Below is a small trained network, with its code and all its weights. Each question gives an input and a target symbol and asks what happens when units are switched off, that is, made to give their printed mean instead of their output.

import numpy as np


def w(rows, s, z=0):
    codes = np.array(rows[::2]) - 128.0
    scale = np.full(codes.shape[1], s)
    scale[-1] = z or s
    return codes * scale


def norm(h):
    return h / np.sqrt((h * h).mean(-1, keepdims=True) + 1e-5)


def f(y):
    return y / 2 * (1 + np.tanh(0.7978845608 * (y + 0.044715 * y**3)))


def softmax(a):
    e = np.exp(a - a.max(-1, keepdims=True))
    return e / e.sum(-1, keepdims=True)


def log_softmax(a):
    a = a - a.max(-1, keepdims=True)
    return a - np.log(np.exp(a).sum(-1, keepdims=True))


def net(x, mask):
    ids = ['γεζθλμψ'.index(c) for c in x.split()]
    T = len(ids)
    res = E[ids] + P[:T]
    u = 0
    for l in range(3):
        r = norm(res)
        for j in range(2):
            rows = slice(3 * j, 3 * j + 3)
            q, k, v = (r @ M[l][rows].T for M in (Q, K, V))
            z = softmax(np.where(np.tri(T) > 0, q @ k.T / 3**0.5, -1e9)) @ v
            o = O[l][rows]
            res = res + np.where(mask[u + j], z, o[:, -1]) @ o[:, :-1]
        u += 2
        y = f(norm(res) @ A[l][:, :-1].T + A[l][:, -1])
        res = res + np.where(mask[u : u + 8], y, B[l][:, -1]) @ B[l][:, :-1]
        u += 8
    return log_softmax(norm(res)[-1] @ U[:, :-1].T + U[:, -1])


Q, K, V, O, A, B = {}, {}, {}, {}, {}, {}
E = w([
[217,206,136,100,135,134,95],'γ',
[137,95,225,127,132,108,143],'ε',
[141,121,187,97,57,10,170],'ζ',
[234,136,102,146,182,238,169],'θ',
[161,152,136,189,61,116,90],'λ',
[60,154,197,116,125,168,130],'μ',
[124,93,93,40,91,120,118],'ψ',
],0.013)
P = w([
[106,48,129,134,118,1,48],'0',
[156,82,121,177,111,32,31],'1',
[165,121,133,163,108,64,66],'2',
[160,140,132,146,129,92,92],'3',
[150,175,123,145,136,119,115],'4',
[144,191,124,142,147,144,134],'5',
[144,198,123,133,159,144,145],'6',
],0.0059)
Q[0] = w([
[111,106,119,180,184,116,63],'L0H0',
[122,146,129,117,171,110,113],'L0H0',
[181,151,152,114,95,108,131],'L0H0',
[112,149,199,206,79,78,139],'L0H1',
[254,182,198,139,143,158,145],'L0H1',
[112,90,101,60,180,187,154],'L0H1',
],0.0096)
K[0] = w([
[102,169,156,130,105,54,96],'L0H0',
[153,115,121,171,73,143,111],'L0H0',
[157,133,178,97,118,165,122],'L0H0',
[149,128,244,173,181,191,148],'L0H1',
[178,125,97,164,206,227,254],'L0H1',
[99,51,82,113,75,88,112],'L0H1',
],0.0077)
V[0] = w([
[113,121,238,62,95,29,24],'L0H0',
[126,156,113,90,17,107,21],'L0H0',
[107,82,100,213,209,140,183],'L0H0',
[168,30,108,229,91,159,254],'L0H1',
[57,133,89,212,79,196,117],'L0H1',
[171,147,117,104,24,129,128],'L0H1',
],0.0048)
O[0] = w([
[77,87,136,123,92,135,100,255],'L0H0',
[107,127,109,122,111,113,105,210],'L0H0',
[127,106,196,77,166,112,174,34],'L0H0',
[129,90,155,1,128,127,80,117],'L0H1',
[103,168,140,140,140,133,99,32],'L0H1',
[105,131,54,139,131,96,141,159],'L0H1',
],0.011,0.0044)
A[0] = w([
[132,81,85,138,131,169,75,23],'L0N0',
[175,181,123,137,134,66,190,253],'L0N1',
[133,161,166,66,180,129,108,104],'L0N2',
[182,122,118,128,249,186,166,166],'L0N3',
[101,143,137,163,157,185,91,95],'L0N4',
[215,159,106,120,99,129,80,26],'L0N5',
[119,83,128,165,169,85,91,145],'L0N6',
[68,67,131,97,124,129,134,54],'L0N7',
],0.011,0.0021)
B[0] = w([
[97,110,161,2,150,144,155,164],'L0N0',
[52,105,160,184,169,99,93,178],'L0N1',
[80,243,154,126,120,117,151,187],'L0N2',
[61,128,164,128,184,125,45,226],'L0N3',
[89,132,163,113,139,65,137,143],'L0N4',
[148,105,109,147,125,60,179,254],'L0N5',
[196,153,141,144,99,147,103,150],'L0N6',
[164,126,90,190,107,125,180,139],'L0N7',
],0.0086,0.0071)
Q[1] = w([
[82,135,97,103,81,128,181],'L1H0',
[74,119,123,76,165,76,185],'L1H0',
[155,90,133,51,145,115,155],'L1H0',
[71,190,181,131,99,79,117],'L1H1',
[149,79,2,22,106,128,47],'L1H1',
[145,78,158,222,66,104,212],'L1H1',
],0.0081)
K[1] = w([
[99,127,48,112,144,111,111],'L1H0',
[122,159,121,155,156,180,111],'L1H0',
[49,33,129,79,82,172,86],'L1H0',
[178,180,125,70,185,172,183],'L1H1',
[173,84,57,190,38,5,208],'L1H1',
[235,2,210,95,144,163,19],'L1H1',
],0.0063)
V[1] = w([
[106,90,141,108,254,140,86],'L1H0',
[22,105,121,93,21,87,139],'L1H0',
[147,80,110,103,176,166,27],'L1H0',
[160,148,113,100,214,190,81],'L1H1',
[4,80,95,78,164,86,148],'L1H1',
[114,35,80,115,114,100,125],'L1H1',
],0.0057)
O[1] = w([
[60,254,97,163,172,94,115,54],'L1H0',
[200,155,137,75,86,75,137,223],'L1H0',
[76,171,104,124,194,122,178,144],'L1H0',
[107,29,135,8,120,147,30,3],'L1H1',
[40,133,135,137,102,114,55,100],'L1H1',
[43,137,103,157,134,83,178,190],'L1H1',
],0.0054,0.0033)
A[1] = w([
[105,82,114,25,112,37,154,108],'L1N0',
[184,51,84,151,53,215,231,14],'L1N1',
[81,149,220,121,57,145,166,86],'L1N2',
[93,8,169,28,124,98,130,1],'L1N3',
[84,4,152,54,51,216,101,7],'L1N4',
[150,70,76,195,142,76,241,99],'L1N5',
[190,143,179,72,17,61,79,96],'L1N6',
[43,219,173,254,144,103,192,184],'L1N7',
],0.0068,0.0041)
B[1] = w([
[155,90,126,188,142,176,124,162],'L1N0',
[46,69,91,32,162,133,152,163],'L1N1',
[172,117,108,115,74,184,62,142],'L1N2',
[107,137,177,136,152,108,2,129],'L1N3',
[133,227,46,153,72,169,116,129],'L1N4',
[173,110,150,228,167,185,109,229],'L1N5',
[137,112,174,249,109,156,156,226],'L1N6',
[224,112,27,63,115,174,31,254],'L1N7',
],0.0074,0.0054)
Q[2] = w([
[133,187,238,117,174,147,106],'L2H0',
[138,135,139,216,128,193,89],'L2H0',
[187,179,93,168,113,123,31],'L2H0',
[160,137,122,204,91,91,91],'L2H1',
[157,170,137,68,128,153,61],'L2H1',
[48,128,97,7,172,185,100],'L2H1',
],0.013)
K[2] = w([
[131,189,209,115,113,159,133],'L2H0',
[88,124,140,111,177,189,115],'L2H0',
[112,185,88,100,222,153,104],'L2H0',
[166,103,112,142,166,109,126],'L2H1',
[77,154,144,84,175,166,150],'L2H1',
[5,187,113,50,78,129,84],'L2H1',
],0.015)
V[2] = w([
[149,208,165,207,99,115,236],'L2H0',
[153,220,232,157,228,66,123],'L2H0',
[129,30,101,209,136,124,18],'L2H0',
[147,147,96,143,1,90,156],'L2H1',
[183,71,113,139,121,83,168],'L2H1',
[137,104,55,71,157,200,140],'L2H1',
],0.0059)
O[2] = w([
[156,150,79,159,245,127,131,102],'L2H0',
[218,64,60,85,150,77,187,156],'L2H0',
[129,132,162,3,221,170,134,254],'L2H0',
[181,157,159,61,108,102,118,132],'L2H1',
[126,134,173,72,144,62,153,168],'L2H1',
[130,100,199,177,171,116,72,96],'L2H1',
],0.0072,0.0051)
A[2] = w([
[173,81,51,185,156,114,125,3],'L2N0',
[189,105,142,100,111,139,206,181],'L2N1',
[107,144,101,54,160,158,146,182],'L2N2',
[101,171,147,117,122,182,67,199],'L2N3',
[79,67,200,172,138,141,105,91],'L2N4',
[9,150,47,177,83,146,142,163],'L2N5',
[152,138,158,15,83,160,121,107],'L2N6',
[167,121,112,157,95,126,69,157],'L2N7',
],0.013,0.0039)
B[2] = w([
[180,152,116,207,197,154,108,232],'L2N0',
[53,149,115,87,151,168,120,217],'L2N1',
[143,142,119,132,52,155,126,179],'L2N2',
[102,106,157,117,93,138,175,203],'L2N3',
[76,178,86,113,173,191,104,177],'L2N4',
[71,202,88,249,59,60,86,149],'L2N5',
[171,137,130,173,143,125,96,176],'L2N6',
[127,136,103,101,190,139,149,254],'L2N7',
],0.012,0.0073)
U = w([
[212,139,109,179,217,124,91,121],'γ',
[40,136,222,98,183,195,178,170],'ε',
[144,3,144,132,98,98,235,220],'ζ',
[122,31,190,73,155,36,63,153],'θ',
[155,247,120,16,109,64,150,2],'λ',
[233,92,184,105,34,198,62,60],'μ',
[77,165,89,190,43,100,95,128],'ψ',
],0.0063,0.0023)

Each question gives the input, a string of symbols that net reads in full, and the target symbol t.
The units are the heads (3 rows each of Q, K, V and O) and the neurons (one row each of A and B). Each row of codes is followed by its name. A weight is (code - 128) times the scale printed after its matrix; where a second scale follows, it is the last column's (O, A, B and U).
mask holds one flag per unit, layer by layer, with each layer's heads first. A switched-off unit (its flag False) gives its mean, the last column of its rows in O or B, instead of its output. The means were averaged over made-up inputs and are rounded, as every weight is.
A unit's drop is (log p(t) with every unit on - log p(t) with that unit switched off) / (log p(t) with every unit on - log p(t) with every unit switched off).
most important unit: the unit with the biggest drop
top k neurons: the k neurons with the biggest drops, biggest first
top k neurons in layer l: the k neurons of layer l with the biggest drops, biggest first
which heads matter: for each layer, one digit per head in row order, 1 if its drop is at least 0.15 and else 0, layers parted by /
drop of u: that unit's drop, to one decimal
input ψ θ θ, target ψ: which heads matter => 11 / 11 / 11
input θ θ ψ θ, target ε: which heads matter => 11 / 01 / 01
input λ μ λ, target μ: most important unit => L0H1
input ε ε ε θ μ θ, target μ: which heads matter => 10 / 01 / 10
input θ ζ θ ε ε ε μ, target μ: top 2 neurons => (L1N7 L2N6)
input γ ψ γ ε λ, target ε: which heads matter => 01 / 11 / 01
input γ μ θ γ γ γ, target λ: top 2 neurons in layer 1 => (L1N6 L1N7)
input γ ζ θ θ θ ζ, target θ: top 3 neurons in layer 2 => (L2N0 L2N1 L2N7)
input γ μ θ, target ε: top 4 neurons => (L0N3 L0N0 L1N7 L1N3)
input ε ε μ γ ζ, target γ: which heads matter => 01 / 01 / 00
input ζ ζ ζ, target ζ: top 2 neurons in layer 2 => (L2N4 L2N5)
input γ θ μ, target ψ: top 2 neurons => (L0N5 L2N5)
input γ γ μ ζ, target μ: which heads matter => 11 / 00 / 11
input ζ γ μ, target μ: most important unit => L0H1
input γ γ θ γ ζ λ, target ζ: top 2 neurons => (L1N6 L0N3)
input θ γ ε, target μ: top 3 neurons => (L0N3 L0N5 L1N6)
input ζ θ γ γ, target λ: top 2 neurons => (L0N3 L2N1)
input ε γ λ μ γ ζ, target γ: top 2 neurons => (L0N3 L0N1)
input γ ε λ, target ε: top 2 neurons => (L0N3 L1N7)
input ψ ψ γ ε ζ, target ε: most important unit => L2H0
input μ θ θ γ γ ψ, target ψ: top 2 neurons => (L0N1 L2N5)
input γ ε ε ζ, target ε: which heads matter => 10 / 00 / 10
input γ θ μ θ, target μ: top 2 neurons in layer 1 => (L1N5 L1N6)
input γ ε θ γ ε, target μ: top 2 neurons => (L0N3 L1N6)
input γ θ λ γ ζ λ, target ζ: top 2 neurons in layer 0 => (L0N3 L0N0)
input μ λ ζ, target μ: top 2 neurons in layer 1 => (L1N7 L1N2)
input γ γ ε, target ε: most important unit => L1N7
input γ γ ζ ε θ μ, target ψ: drop of L1H1 => 0.9
